Below is a small trained network, with its code and all its weights. Each question gives an input and a class and asks what happens when units are switched off, that is, made to give their printed mean instead of their output.

import numpy as np


def w(rows, s, z=0):
    codes = np.array(rows[::2]) - 128.0
    scale = np.full(codes.shape[1], s)
    scale[-1] = z or s
    return codes * scale


def f(y):
    return np.maximum(y, 0)


def log_softmax(a):
    a = a - a.max(-1, keepdims=True)
    return a - np.log(np.exp(a).sum(-1, keepdims=True))


def net(x, mask):
    res = np.array(x, float).reshape(1, 4) / 4 @ E
    y = f(res @ A[0][:, :-1].T + A[0][:, -1])
    res = res + np.where(mask, y, B[0][:, -1]) @ B[0][:, :-1]
    return log_softmax(res[-1] @ U[:, :-1].T + U[:, -1])


A, B = {}, {}
E = w([
[201,154,1,154,80,140,197,178],'x0',
[66,48,149,209,69,180,132,174],'x1',
[144,119,126,124,139,143,111,127],'x2',
[123,97,65,122,83,85,66,85],'x3',
],0.0082)
A[0] = w([
[154,185,88,103,107,21,96,53,224],'n0',
[159,208,29,171,157,178,178,187,253],'n1',
[211,166,75,157,78,149,191,165,245],'n2',
[113,98,165,222,66,192,162,202,187],'n3',
[91,101,191,204,218,238,163,207,253],'n4',
[50,99,172,131,171,238,180,159,153],'n5',
[172,181,249,93,253,133,202,133,234],'n6',
[188,216,183,129,180,164,147,200,213],'n7',
[109,41,89,168,23,124,83,65,226],'n8',
[115,74,69,173,56,129,154,140,184],'n9',
[134,159,53,186,73,132,174,214,238],'n10',
[152,205,191,46,162,126,181,131,193],'n11',
[182,53,96,177,71,146,177,208,88],'n12',
[162,167,71,74,98,38,91,115,192],'n13',
[159,81,81,226,86,175,161,171,86],'n14',
],0.0059,0.0027)
B[0] = w([
[234,186,163,92,202,100,88,96,213],'n0',
[154,142,66,77,158,152,241,213,235],'n1',
[152,122,40,84,199,137,214,198,233],'n2',
[69,36,155,200,106,91,156,3,245],'n3',
[76,23,175,198,40,93,187,67,253],'n4',
[114,73,176,189,59,198,195,86,211],'n5',
[42,98,76,62,201,206,228,54,231],'n6',
[25,90,81,95,141,168,209,201,195],'n7',
[4,208,193,161,224,136,53,226,220],'n8',
[72,143,83,159,207,105,104,125,210],'n9',
[72,115,67,64,194,104,205,164,238],'n10',
[70,243,28,87,189,173,197,82,195],'n11',
[72,86,61,152,190,59,194,78,208],'n12',
[244,128,32,88,211,75,38,104,200],'n13',
[57,75,88,168,214,36,195,68,209],'n14',
],0.0049,0.0072)
U = w([
[27,142,61,102,220,174,131,60,254],'0',
[130,24,226,205,16,196,176,27,6],'1',
[223,164,199,70,190,59,15,2,239],'2',
[64,95,243,224,55,118,48,216,254],'3',
[154,224,84,34,115,249,222,248,7],'4',
[121,29,85,200,107,150,197,152,23],'5',
[243,151,34,57,165,80,71,187,15],'6',
],0.0049,0.0026)

Each question gives the input, the list of numbers given to net, and the class t.
The units are the neurons (one row each of A and B). Each row of codes is followed by its name. A weight is (code - 128) times the scale printed after its matrix; where a second scale follows, it is the last column's (A, B and U).
mask holds one flag per neuron, in row order. A switched-off neuron (its flag False) gives its mean, the last column of its row in B, instead of its output. The means were averaged over made-up inputs and are rounded, as every weight is.
A unit's drop is (log p(t) with every unit on - log p(t) with that unit switched off) / (log p(t) with every unit on - log p(t) with every unit switched off).
The circuit of an input: a set's keep is (log p(t) with only the set's units on - log p(t) with every unit switched off) / (log p(t) with every unit on - log p(t) with every unit switched off). Starting from the 12 units with the biggest drops (on a tie, the unit counted first), units are removed one at a time, each time the one whose removal leaves the highest keep (on an exact tie, the one counted first), for as long as the keep stays at least 0.8.
circuit, biggest first: the units of the circuit, biggest drop first
most important unit: the unit with the biggest drop
k most important neurons: the k neurons with the biggest drops, biggest first
drop of u: that unit's drop, to one decimal
input [7,-5,3,1], class 6: circuit, biggest first => [n13 n6]
input [5,8,6,6], class 0: circuit, biggest first => [n8 n9]
input [4,-7,-3,-2], class 4: circuit, biggest first => [n1 n3 n14]
input [7,0,-2,6], class 6: 2 most important neurons => [n13 n6]
input [-7,1,3,-6], class 1: most important unit => n4
input [-4,6,5,4], class 3: 2 most important neurons => [n8 n6]
input [8,8,6,2], class 0: drop of n14 => 0.2
input [-8,1,4,7], class 3: drop of n5 => -0.1
input [3,-3,-4,-5], class 4: drop of n3 => 0.1
input [1,-6,-7,-7], class 4: drop of n3 => 0.2
